The rows lie along a hidden order. The number after each row says roughly how far along it the row is, from 0 to 30. A new part has a new order.
In the rows, 128 means zero.
[120 145 133 133 134 158 126 115 125  67 133 138 122 126 130 117 124 138
 158] : 11
[120 101 135 122 131 152 141  95 137  78 128 232 128 125 119 114 133 135
 146] : 9
[131  15 123 140 122 128 130 165 136 165 123  73 137 113 123 144 126 134
  84] : 23
[142 112 126 119 123 149 126 222 114 134 121 114 123 108 125 128 136 139
 113] : 30
[135 228 137 133 131 116 128 130 124 100 117 136 115 121 149 122 134 123
 164] : 20
[140 135 128 119 131 153 129 228 110 172 120 121 120 117 125 120 135 119
 126] : 29
[125  37 131 121 135  90 146  98 120  65 136 201 127 132 125 127 123 121
 134] : 1
[118 110 126 116 121 111 121 101 114  52 109 137 124 145 131 128 127 116
 175] : 1
[124 180 128 124 125 115 130 149 133 140 130  76 131 114 123 136 126 115
  91] : 18
[142   1 110 121 146 123 135 222 109 236 125  77 124 122 123 130 126 112
  61] : 30
[121  93 135 123 123 106 127  98 133 223 141 133 142 145 138 152 128 154
 141] : 3
[132 184 128 134 138 138 131 123 124 110 137 160 117 126 170 124 129 129
 144] : 18
[135  45 111 131 120 156 129 173 140 205 127  87 136 107 121 152 120 157
 103] : 28
[139 237 118 128 144 112 118 202 136 116 115 199 146 125 139 117 142 132
 131] : 30
[123  83 129 124 134 118 122 132 125  98 146  87 130 129 119 125 122 153
 149] : 9
[128  63 115 143 136 118 133 126 133 179 142  49 135 126 118 146 125 131
  75] : 16
[126  86 121 132 132 153 145 114 134  97 139 193 127 134 132 116 126 118
 115] : 13
[119  96 132 123 129 111 136  91 120  97 114 224 124 129 109 114 124 121
 135] : 6
[124 101 133 123 122 139 118 104 130 147 148 104 136 155 125 135 126 134
  96] : 9
[123  85 137 121 117 111 119 105 130 110 147 108 134 143 119 125 123 123
 134] : 6
[121 160 129 136 127 136 122 102 125 167 146 111 131 142 118 142 129 131
 116] : 11
[127  54 126 139 122 113 129 143 131 152 116  66 131 118 121 140 127 119
  80] : 20
[143 152 126 133 133 119 125 122 122 168 108 130 122 131 137 117 131 114
 140] : 26
[122 151 140 122 125 125 136  89 129  39 124 234 123 119 125 118 130 126
 171] : 5
[128  68 118 154 134 112 130 131 130 161 127  71 128 133 113 139 125 131
  79] : 17
[144 148 129 132 135 127 128 146 126 148 120 137 121 117 145 126 131 123
 136] : 23
[141 182 128 128 124 131 134 164 110 189 108 111 124 129 116 117 129 109
 135] : 28
[121  56 114 135 116 159 123 188 139 251 103  98 126 117 111 147 127 138
 148] : 27
[137  94 118 136 140 105 135 115 114 152 122 100 120 138 161 120 123 114
 103] : 20
[120  87 138 128 120 119 122  97 131 200 143 106 139 152 126 143 127 131
 117] : 7
[125 191 133 136 135 151 127 115 125  76 146 142 113 128 156 123 131 127
 146] : 17
[127  61 132 118 122 106 120 110 140  89 152 109 133 138 123 130 125 124
 138] : 5
[120 164 133 133 129 188 129 104 126  54 129 151 118 125 142 116 129 130
 158] : 12
[126  66 124 119 128  95 127  61 144 190 148 110 134 154 118 153 128 132
 140] : 0
[122  31 118 118 131  96 128 117 116  86 135 115 132 141 131 129 121 121
 146] : 4
[142 113 127 119 137 154 129 241 113 166 120 125 126 108 126 125 133 126
 122] : 30
[120 255 131 130 124 100 130 107 121 134 110  97 117 123 119 119 128 109
 110] : 19
[122  97 127 127 156 137 125 130 132  88 151 122 133 118 134 133 124 140
 117] : 12
[125 161 128 134 140 149 132 114 122  94 130 137 116 130 160 124 129 128
 137] : 17
[132 255 146 124 100 143 121 168 127  76 121 145 121  98 130 120 144 135
 181] : 24
[144 255 137 129 119 162 123 164 123 113 116 191 126 117 129 116 138 131
 190] : 29
[128 129 132 137 108 128 127 145 129 138 111  91 131 112 122 138 132 124
 123] : 23
[120 162 125 134 115 176 118 202 147 224 116 134 123 113 118 147 132 143
 196] : 27
[122 246 142 131 132 190 122 130 129  23 140 169 120 115 142 121 134 145
 202] : 12
[130  71 130 121 128 142 120 119 137 135 160 106 143 144 132 136 124 140
  91] : 9
[124  70 123 130 130 121 124 106 129 201 152  98 142 133 126 151 123 132
  79] : 9
[119  53 128 121 119  91 122  85 149 170 134 103 127 157 110 144 123 113
  97] : 1
[122  68 124 115 121 112 119 109 133  76 130 122 122 144 118 138 124 117
 133] : 0
[144  71 118 127 135 126 133 179 113 210 120 101 125 127 121 125 126 114
  94] : 28
[129  81 117 120 139 134 129 126 138 158 154  59 141 137 124 144 121 142
  62] : 13
[124  16 119 122 132  81 131  82 134 250 141  86 142 159 121 155 121 134
 101] : 1
[121 111 143 122 111 120 114  90 138 115 134 130 130 150 123 127 127 114
 144] : 5
[134  96 121 122 123 131 129 178 122 167 132  90 125 108 132 125 132 127
 103] : 25
[122   8 123 124 128  76 129  66 139 219 130  88 128 164 106 150 122 113
 106] : 0
[119  14 121 126 131 104 133 107 119 107 127 109 128 135 122 120 121 127
 146] : 7
[124  33 118 133 129 104 133 110 127 171 123  44 134 130 114 140 123 117
  66] : 17
[128 214 138 120 130 160 120 126 137  86 146 119 135 141 121 134 128 149
 130] : 12
[119  97 137 129 122 106 125 120 127 255 138 117 141 141 137 146 125 148
 133] : 5
[126  62 126 124 130 128 121 111 133 142 144  88 140 150 120 136 123 134
  93] : 10
[123  23 123 125 135 142 142  98 135 106 131 202 131 131 121 117 126 125
 116] : 9
[143 232 136 127 123 163 130 183 113 160 120 134 121 118 123 118 133 122
 160] : 28
[124 205 133 125 145 132 126 136 131  89 134 117 130 118 121 134 127 127
 112] : 15
[126 193 123 125 124 104 128 128 128 148 126  86 123 115 131 125 125 119
  90] : 20
[140  94 122 122 134 141 133 204 113 195 120 102 125 118 121 125 131 119
 108] : 28
[124  93 132 125 132 121 121 123 132  93 150 119 133 135 116 125 124 148
 133] : 9
[141 155 125 119 130 135 130 213 121 149 133 116 123 103 132 126 134 134
 129] : 26
[139  86 119 132 116 153 126 175 134 146 124  92 136 103 124 147 129 153
 113] : 26
[118  56 115 149 138 106 126 109 118 238 150  55 137 140 112 148 123 120
  73] : 10
[124 121 125 128 152 122 128 125 127 114 132  98 131 125 123 138 122 119
  90] : 15
[132  88 125 129 119 113 127 153 130 128 132  72 133 119 130 136 129 123
  95] : 22
[141 219 124 131 132 127 121 155 126 147 114 160 136 124 133 117 134 123
 140] : 29
[122   1 112 121 146  75 132  76 111 119 124 224 131 127 111 129 119 127
  67] : 3
[124   1 127 119 138 112 137  90 123  81 132 228 125 123 120 122 124 133
 115] : 5
[121   1 122 118 124  88 123  98 127 135 132  80 128 151 114 132 120 106
 102] : 3
[133 122 119 132 140 150 135 111 128  85 147 173 123 128 165 123 127 129
 126] : 17
[123 118 127 141 112 137 127 187 138 164 102 108 126 116 118 139 131 144
 133] : 24
[122  29 127 122 128  99 131  73 127 253 136  94 142 156 123 151 125 143
 125] : 1
[124  36 119 131 135 174 139 100 133 109 130 163 126 132 135 117 123 123
 110] : 11
[135 174 133 121 114 128 125 179 125 125 132 105 126 103 130 124 135 131
 133] : 24
[124  72 123 131 138 184 132 100 129  88 133 146 125 128 140 119 123 128
 122] : 11
[121  36 120 133 134 162 144  99 133 104 130 173 128 135 131 118 124 119
 109] : 11
[141 121 125 119 120 137 127 211 118 135 123 102 123 109 126 126 137 134
 113] : 28
[124 176 125 136 122 129 127 112 124 145 133  78 128 131 111 140 129 130
 106] : 15
[124  84 140 119 115 119 118  92 146 124 150 129 136 146 124 134 128 124
 132] : 4
[128 134 134 139 118 124 131 141 134 130 122  79 128 112 120 140 131 129
 122] : 19
[133 224 134 132 122 118 129 130 122 141 106 131 114 123 129 117 133 113
 143] : 23
[137 145 127 133 138 131 131 111 123 106 121 145 117 125 164 118 128 120
 144] : 19
[140 170 126 126 127 123 128 173 118 175 120 122 117 119 130 123 126 124
 123] : 25
[125 216 131 125 118 139 129 117 129 131 125  75 128 129 116 139 128 128
 115] : 16
[124 255 132 121 125 130 128 110 132 116 126  79 130 120 117 135 126 122
 109] : 16
